Below is a small trained network, with its code and all its weights. Each question gives an input and a class and asks what happens when units are switched off, that is, made to give their printed mean instead of their output.

import numpy as np


def w(rows, s, z=0):
    codes = np.array(rows[::2]) - 128.0
    scale = np.full(codes.shape[1], s)
    scale[-1] = z or s
    return codes * scale


def norm(h):
    return h / np.sqrt((h * h).mean(-1, keepdims=True) + 1e-5)


def f(y):
    return np.maximum(y, 0)


def log_softmax(a):
    a = a - a.max(-1, keepdims=True)
    return a - np.log(np.exp(a).sum(-1, keepdims=True))


def net(x, mask):
    res = np.array(x, float).reshape(1, 3) / 4 @ E
    u = 0
    for l in range(2):
        y = f(norm(res) @ A[l][:, :-1].T + A[l][:, -1])
        res = res + np.where(mask[u : u + 14], y, B[l][:, -1]) @ B[l][:, :-1]
        u += 14
    return log_softmax(norm(res)[-1] @ U[:, :-1].T + U[:, -1])


A, B = {}, {}
E = w([
[77,86,125,229,122,53,41],'x0',
[27,37,252,6,121,2,198],'x1',
[5,193,104,197,154,211,210],'x2',
],0.0032)
A[0] = w([
[146,95,189,2,150,103,148,37],'0.n0',
[108,53,136,69,94,121,121,61],'0.n1',
[182,90,153,155,110,61,94,82],'0.n2',
[90,65,220,135,108,28,143,38],'0.n3',
[93,115,186,92,102,127,183,105],'0.n4',
[164,82,176,149,107,97,151,114],'0.n5',
[78,184,155,156,150,143,146,95],'0.n6',
[143,142,131,134,151,148,117,113],'0.n7',
[142,133,130,127,117,122,132,18],'0.n8',
[193,135,110,165,166,169,151,250],'0.n9',
[124,148,135,155,154,133,112,121],'0.n10',
[219,134,123,85,159,110,113,103],'0.n11',
[88,113,105,149,142,124,83,145],'0.n12',
[251,125,75,90,85,141,130,8],'0.n13',
],0.0069,0.0024)
B[0] = w([
[64,124,182,91,15,218,2,248],'0.n0',
[85,152,104,131,131,207,107,192],'0.n1',
[120,125,185,51,75,142,98,192],'0.n2',
[126,229,88,140,108,145,208,253],'0.n3',
[157,162,118,120,182,96,150,219],'0.n4',
[111,117,129,167,132,214,76,174],'0.n5',
[80,53,128,112,132,146,175,179],'0.n6',
[144,127,110,142,100,135,137,149],'0.n7',
[124,77,98,118,134,110,95,128],'0.n8',
[162,111,87,181,91,73,180,220],'0.n9',
[134,117,104,74,88,133,110,154],'0.n10',
[146,99,55,114,168,21,189,188],'0.n11',
[95,144,88,84,126,74,130,170],'0.n12',
[178,142,128,121,243,83,114,196],'0.n13',
],0.0058,0.0056)
A[1] = w([
[242,135,120,137,133,150,94,143],'1.n0',
[113,107,122,190,165,129,77,129],'1.n1',
[127,172,159,133,70,114,89,56],'1.n2',
[127,136,254,51,164,161,131,64],'1.n3',
[108,52,128,125,142,107,111,88],'1.n4',
[198,137,132,83,211,122,127,114],'1.n5',
[159,129,122,124,137,92,37,3],'1.n6',
[57,139,185,142,213,93,151,211],'1.n7',
[144,189,108,129,143,162,137,142],'1.n8',
[163,130,132,160,100,153,175,60],'1.n9',
[111,125,173,118,86,132,75,166],'1.n10',
[92,109,140,87,120,104,83,194],'1.n11',
[213,152,138,124,157,158,116,54],'1.n12',
[127,121,129,86,165,147,179,110],'1.n13',
],0.0099,0.0025)
B[1] = w([
[132,184,174,73,157,97,136,230],'1.n0',
[173,136,144,42,102,115,74,166],'1.n1',
[108,59,247,61,73,140,122,206],'1.n2',
[99,68,101,82,52,166,38,254],'1.n3',
[119,197,134,97,107,119,100,141],'1.n4',
[185,109,133,189,1,69,148,196],'1.n5',
[131,101,181,135,116,131,183,185],'1.n6',
[195,130,170,102,171,143,121,209],'1.n7',
[98,72,139,131,148,109,97,201],'1.n8',
[71,133,145,127,123,154,107,163],'1.n9',
[91,147,175,92,183,185,96,237],'1.n10',
[80,154,124,139,136,196,88,230],'1.n11',
[148,135,199,86,148,50,155,176],'1.n12',
[141,138,126,181,134,97,122,181],'1.n13',
],0.0087,0.0051)
U = w([
[49,72,72,226,93,214,164,121],'0',
[58,124,205,39,93,202,39,146],'1',
[100,176,169,149,230,135,216,135],'2',
[160,6,87,122,147,112,127,11],'3',
[196,19,154,91,188,152,140,102],'4',
[137,172,33,151,77,92,38,127],'5',
[160,8,93,129,144,113,124,4],'6',
[239,149,175,126,78,14,143,144],'7',
],0.015,0.022)

Each question gives the input, the list of numbers given to net, and the class t.
The units are the neurons (one row each of A and B). Each row of codes is followed by its name. A weight is (code - 128) times the scale printed after its matrix; where a second scale follows, it is the last column's (A, B and U).
mask holds one flag per neuron, layer by layer. A switched-off neuron (its flag False) gives its mean, the last column of its row in B, instead of its output. The means were averaged over made-up inputs and are rounded, as every weight is.
A unit's drop is (log p(t) with every unit on - log p(t) with that unit switched off) / (log p(t) with every unit on - log p(t) with every unit switched off).
The circuit of an input: a set's keep is (log p(t) with only the set's units on - log p(t) with every unit switched off) / (log p(t) with every unit on - log p(t) with every unit switched off). Starting from the 12 units with the biggest drops (on a tie, the unit counted first), units are removed one at a time, each time the one whose removal leaves the highest keep (on an exact tie, the one counted first), for as long as the keep stays at least 0.8.
units of the circuit, in order: the units of the circuit, biggest drop first
unit that matters most: the unit with the biggest drop
k most important neurons: the k neurons with the biggest drops, biggest first
k most important neurons of layer l: the k neurons of layer l with the biggest drops, biggest first
drop of u: that unit's drop, to one decimal
input [-7,-7,6], class 2: units of the circuit, in order -> [1.n3; 0.n0]
input [-1,4,8], class 2: unit that matters most -> 0.n0
input [5,6,3], class 2: units of the circuit, in order -> [0.n3; 1.n3; 0.n0]
input [5,-4,0], class 7: units of the circuit, in order -> [0.n0; 1.n3]
input [-3,3,8], class 4: 3 most important neurons -> [0.n0; 1.n7; 0.n3]
input [4,-4,1], class 5: 2 most important neurons of layer 0 -> [0.n0; 0.n13]
input [-6,-1,-8], class 7: 3 most important neurons -> [0.n13; 0.n11; 1.n5]
input [-2,-8,5], class 0: 3 most important neurons -> [0.n9; 0.n13; 0.n4]
input [-4,3,7], class 4: 3 most important neurons of layer 0 -> [0.n0; 0.n3; 0.n2]
input [-5,0,5], class 2: 2 most important neurons -> [0.n0; 1.n3]
input [2,-1,5], class 0: 2 most important neurons -> [0.n13; 1.n0]
input [5,-2,6], class 5: 3 most important neurons of layer 1 -> [1.n2; 1.n10; 1.n1]
input [-6,-5,5], class 2: 2 most important neurons of layer 0 -> [0.n0; 0.n1]
input [8,-7,7], class 5: 2 most important neurons -> [1.n1; 0.n3]
input [7,-6,7], class 5: 3 most important neurons -> [1.n1; 0.n3; 0.n0]
input [-5,-7,6], class 0: 2 most important neurons of layer 0 -> [0.n4; 0.n13]
input [8,-3,7], class 5: 2 most important neurons -> [0.n0; 1.n2]
input [-7,0,8], class 2: most important neuron of layer 1 -> [1.n3]
input [1,-1,7], class 2: 2 most important neurons -> [1.n3; 0.n0]
input [5,-5,5], class 5: unit that matters most -> 1.n1
input [-6,-5,4], class 2: drop of 1.n3 -> 0.3
input [0,1,5], class 2: drop of 1.n3 -> 0.2
input [3,-3,-2], class 7: drop of 0.n0 -> 0.9
